Rows and roughly how far along a hidden order each lies, from 0 to 15
[  0 -15   2  -4   9  -7   0  10  -3  17   5 -29  21  21 -14  11   1   4
   7   6 -10   0 -14  -3  13  11   5  -5   9  -1   4   1   2  -7 -13  -2
  -4 -19  -9   1   1  -1   0   5] => 12
[ -1 -14   3  -4  10  -3  -1   9  -3  15   5 -29  21  23 -20  11  -2   2
  13   6  -9   1 -17  -4  14  12   3  -8  10  -2   1   4   3  -5 -14  -6
  -6 -13 -10   1   1  -2  -3   1] => 8
[ -1 -14   7  -3   7   2  -1   6  -2   8   4 -15  17  20 -23   9  -6  -3
  17   9  -7   0 -14  -4  12  12   2 -10   5   0  -2   6   2  -4 -15  -9
  -9 -10  -7   0   2  -4  -6  -4] => 0
[  1   0   7  -4  12  -6   1   4   1  -2  10 -14  -9  20  17  -1  10   8
  -1 -10  -2   0   4   3 -13  -7   0  -1  10  -6  -7  -8   7  -4  43  -7
   2 -32  -9   1 -10  -4   5  -5] => 8
[ -2 -14   1  -5   9  -5  -1  -1   0  25   5 -31  18  25 -31  15  -4   9
  23   6 -10   1 -14  -4  19  14   3 -12  14  -2  -3   2   3  -9  -5 -13
  -8 -19 -15   7   7  -4  -3  -7] => 4
[  1  -3   6  -4  12  -5   1   2   2   3   8 -23  -8  22  17  -1  10   8
  -2 -10  -3   1   3   3  -5  -8   2  -2  15  -8  -7 -10   8  -5  45  -8
   3 -21 -11   2  -9  -3   5  -3] => 4
[  0 -12   0  -4  11  -9   0  12  -4  15   5 -26  21  23 -12   9   2   7
   5   5 -10   1 -15  -3  13  10   4  -5  12  -2   4   0   4  -5  -8   0
  -4 -21 -11  -1  -1  -2  -1   6] => 15
[  1  -4   7  -5  12  -5   1   4   3   5   7 -18  -2  26  18   0   9   7
  -4  -8  -2   2   1   3  -3  -8   2  -2  16  -7  -6 -13   9  -7  33 -10
   4 -20 -11   2 -10  -1   6   0] => 0

Next part:
[  1  14   5  24   1  10  -9   7  -5   5  -4 -13  -2   4  13 -22] => 9
[ 19 -21   1  20   4   3  -3  -1 -15 -13  14 -13  29   1  20 -15] => 0
[  2  19   5  22   5  15 -15   6   3   6 -10 -17  -9   0  20 -20] => 10
[  3  13  -1  30  -1   0 -10  11 -45   2   9 -19  28   2  13  -9] => 11
[-12  29   5  17   2   5 -14  12  -2   5 -14 -13  -5  -2  15  -9] => 15
[  9  -1   6  22   1   5   0   5  -6  -6   3  -7  14  10  18 -15] => 5
[  0  14  10   7   6   6  -9   5  30   3 -17  -5 -23  -1  14 -13] => 8
[ -4  20   6  12   7  12 -14   6  19   4 -16 -12 -20  -4  22 -20] => 10
[ -7  29   5  21   6   8 -13   9   7   8 -12 -15 -15  -3  21 -25] => 13
[  8  12   5  28   7  15 -12   7  -4   2  -2 -22  -1   1  21 -29] => 6
[ 12  -5  -5  24   5   8 -14   4 -21  -2  11 -20  26  -4  20 -12] => 6
[ 11 -10   1   7   2  -3  -6   2   0 -10   4  -6  20  -3  15   0] => 3
[ 7  0 10 20 -2  0  3  7  5 -8  0 -5 14 12 16 -8] => 4
[  2  15  -9  46   1  10 -19  11 -61   7  14 -31  37  -5  17 -13] => 15
[ -5  17   0  14   4   4 -14   5 -11   5  -4 -18  -3  -8  11  -3] => 12
[ 11 -11  -3  19   0   4  -7   6 -23  -5  13 -13  32   1  14  -3] => 5
[ 11 -19   1  12   0  -6   4  -1  -8 -13  11  -6  24   0   1   9] => 1
[  7  13   7  36   3  18 -14   9   4   4  -5 -22  -1   3  30 -35] => 8
[-15  24   5  15   6  11 -16  10  17   4 -17 -24 -14  -4  23 -18] => 12
[  6   9  -3  26   3   4 -17  11 -38   0  10 -25  29  -5  18  -8] => 10
[  3  16   3  26   5  16 -14   8  -2   8  -3 -14  -6   0  20 -26] => 10
[  6   6   9  29  -4   7   2   8 -15  -6   5  -9  17  18  10 -19] => 7
[  7   5  12  15   4  13  -2   6  15  -5  -6 -13  -4   9  24 -24] => 3
[ 4  1  2  7  2 -1 -8  5  1 -1 -1 -5 15 -6  9  7] => 8
[  3  10  -5  23   1   6 -13  10 -35   4  12 -20  31  -3  12  -4] => 11
[ 15  -5  -6  22  11   8 -17  -1 -10   1   6 -19  11 -15  19 -17] => 4
